In the rows, zero is written as 128.
Each row is followed by its class.
[113 127 105 123 124 114 129 141 139 132 120 134 130 131 126 116 117 118
 131 131 136 129 142 138 132 136 131 165 126 108 127 153 132 124 131 110
 134 124 172 130 121 131 125 145  82 150 117 127 112 137  85 132 123 134
 140 151 172 119 124 129 115 111 132 131  98 175  88 115 116 125 131 137
 134 121 128 139 136 135 131 115  91 115 127 125 130 141 139 131 140 114
 109 120 154 115 140 129 127 124 105  66 130 132 144 110] => (7)
[110 108  79 111 135 142 114 117 179 133 114 113 150 124 124 112 107 114
 115  60 117 139 131 109  51 128 137 166 125  57 112 155 125 115 123 115
 144 123 175 120 116 142 126 136  69 138 122 120 119 122  56 136 141 130
 132 191 186 121  84 128  93  79 115 129  60 212  95 126  95 152 145 177
 101 110 133 153 128 142 122 154  47 115 114 121 164 118 130 149 153 158
 136 108 166 119 119 121 161 118 114 197 136 128 155 107] => (36)
[135 131 111 123 125 133 132 129 142 136 115 110 134 142 126 117 118 144
 140  96 121 138 124 108  94 126 134 158 121 107 108 135 129 120 131 120
 141 139 144 129 125 138 123 135  51 142 117 128 117 123  88 135 130 149
 141 161 149 134 124 127 137 109 120 131  92 197  98 118 127 124 122 128
 119 113 136 145 124 141 124 148  90 124 131 126 137 131 128 131 146 137
 124 108 135 132 131 125 141 127 123 123 143 132 151 118] => (7)
[ 91 115 107 124 132 138 113 109 156 120 117 110 145 107 127 127 128  97
 112 137 107 131 116 131  45 126 133 121 135  64 139 131 119 128 131 125
 134 125 127 119 137 137 128 124 170 120 131 118 129 135  93 123 125 111
 112 164 151 124  80 137  90 111 126 124  80 171 147 170 101 147 137 203
 101 123 115 122 125 124 131 143  80 134 112 129 132 121 125 148 122 151
 142 116 128 125 115 127 134 120 113 252 123 124 133 114] => (36)
[118 120 102 124 112 129 129 119 141 142 122 129 140 145 117 121 125 124
 146 104 142 131 117 115  55 122 132 128 122 116 111 151 131 125 122 116
 143 134 141 134 139 142 134 140  70 146 118 127 109 126  90 140 131 142
 150 144 148 133 141 122 157 114 128 130  86 191 132 113 124 131 129 140
 106 106 136 146 126 132 113 145 112 131 137 136 151 145 122 128 142 150
 152 125 148 129 126 118 133 131 110 148 136 127 131 125] => (7)
[123 125 103 123 134 131 120 127 153 130 115 131 137 110 126 128 128 100
 116  95 138 133 148 147  70 128 145 142 127 125 194 157 129 126 134 123
 132 119 165 138 110 132 128 145 138 129 118 124 134 131  96 126 121 115
 120 168 192 104  65 138 117 109 116 120 124 130 114 125 111 135 128 135
 143 118 118 131 131 134 119 120  73 120 120 134 132 124 146 127 134 124
  98 151 163 107 133 130 106 117 114 148 143 122 125 124] => (36)
[130 116 109 114 141 150 131 125 160 137 122 133 143 118 126 124 111 117
 103  48 134 143 147 129  97 126 146 145 129 116 149 156 129 123 131 127
 130 123 171 127  96 129 137 132 124 125 125 123 135 116 107 128 122 115
 111 173 178 111  65 136 106  96 114 123 130 119 101 110 102 145 142 120
 132 111 131 140 132 141 118 128  66 113 118 130 156 105 146 137 150 140
 111 145 162 112 121 127 139 113 122 136 138 124 132 126] => (36)
[148 115  98 121 111 141 136 114 149 146 123 151 132 140 122 121 118 101
 144  60 140 136 125 118  48 126 121 145 123 122 114 163 131 122 136 117
 146 170 166 137 132 134 132 135  65 150 112 120 116 126  79 140 125 138
 143 166 152 125 157 117 147 116 108 134  61 212  94  97 107 135 140 146
  76 103 152 153 111 135 112 150 112 124 137 137 166 132 117 128 158 151
 154 128 157 129 114 125 140 121 106 150 133 124 145 127] => (7)
[ 97 123  70 117 133 110 111 139 161 135 119 142 149 116 124 117 123  71
 121 118 136 134 140 149  40 129 140 147 128  93 185 197 131 129 132 110
 144 115 189 138 127 139 127 156 123 150 108 120 106 133  42 145 134 107
 148 176 215  95  75 135 103  85 130 133  84 184  93 130 102 139 142 179
 119 106 132 144 134 141 118 118  21 124 116 129 151 128 158 142 138 137
 109 138 189 105 131 128 112 110  87 126 135 123 116 106] => (36)
[110 116  88 117 127 104 120 141 152 132 115 119 150 134 125 108 122 107
 131 132 129 132 118 118  54 130 124 153 129  66 124 162 129 125 137 114
 148 124 166 128 145 145 121 145  85 151 110 115 100 133  43 146 133 124
 159 170 170 116 122 126 123  92 130 138  77 216  92 139 116 131 139 176
 112 113 148 152 129 131 118 140  36 131 127 124 152 134 144 152 134 158
 121  95 170 130 127 123 134 119  97 134 133 133 142  98] => (7)
[146 118 117 126 112 141 137 113 141 138 123 132 126 142 114 130 123 123
 142  80 130 134 124 114  70 123 128 139 122 126 117 133 131 122 126 122
 140 147 134 135 127 134 134 131  76 140 122 126 126 123 112 135 126 134
 138 147 139 131 143 128 151 125 119 131  92 179  98 112 125 132 127 125
 100 115 133 142 125 130 119 146 131 131 134 134 146 138 111 123 160 143
 146 127 134 127 121 127 133 124 116 160 145 130 137 135] => (7)
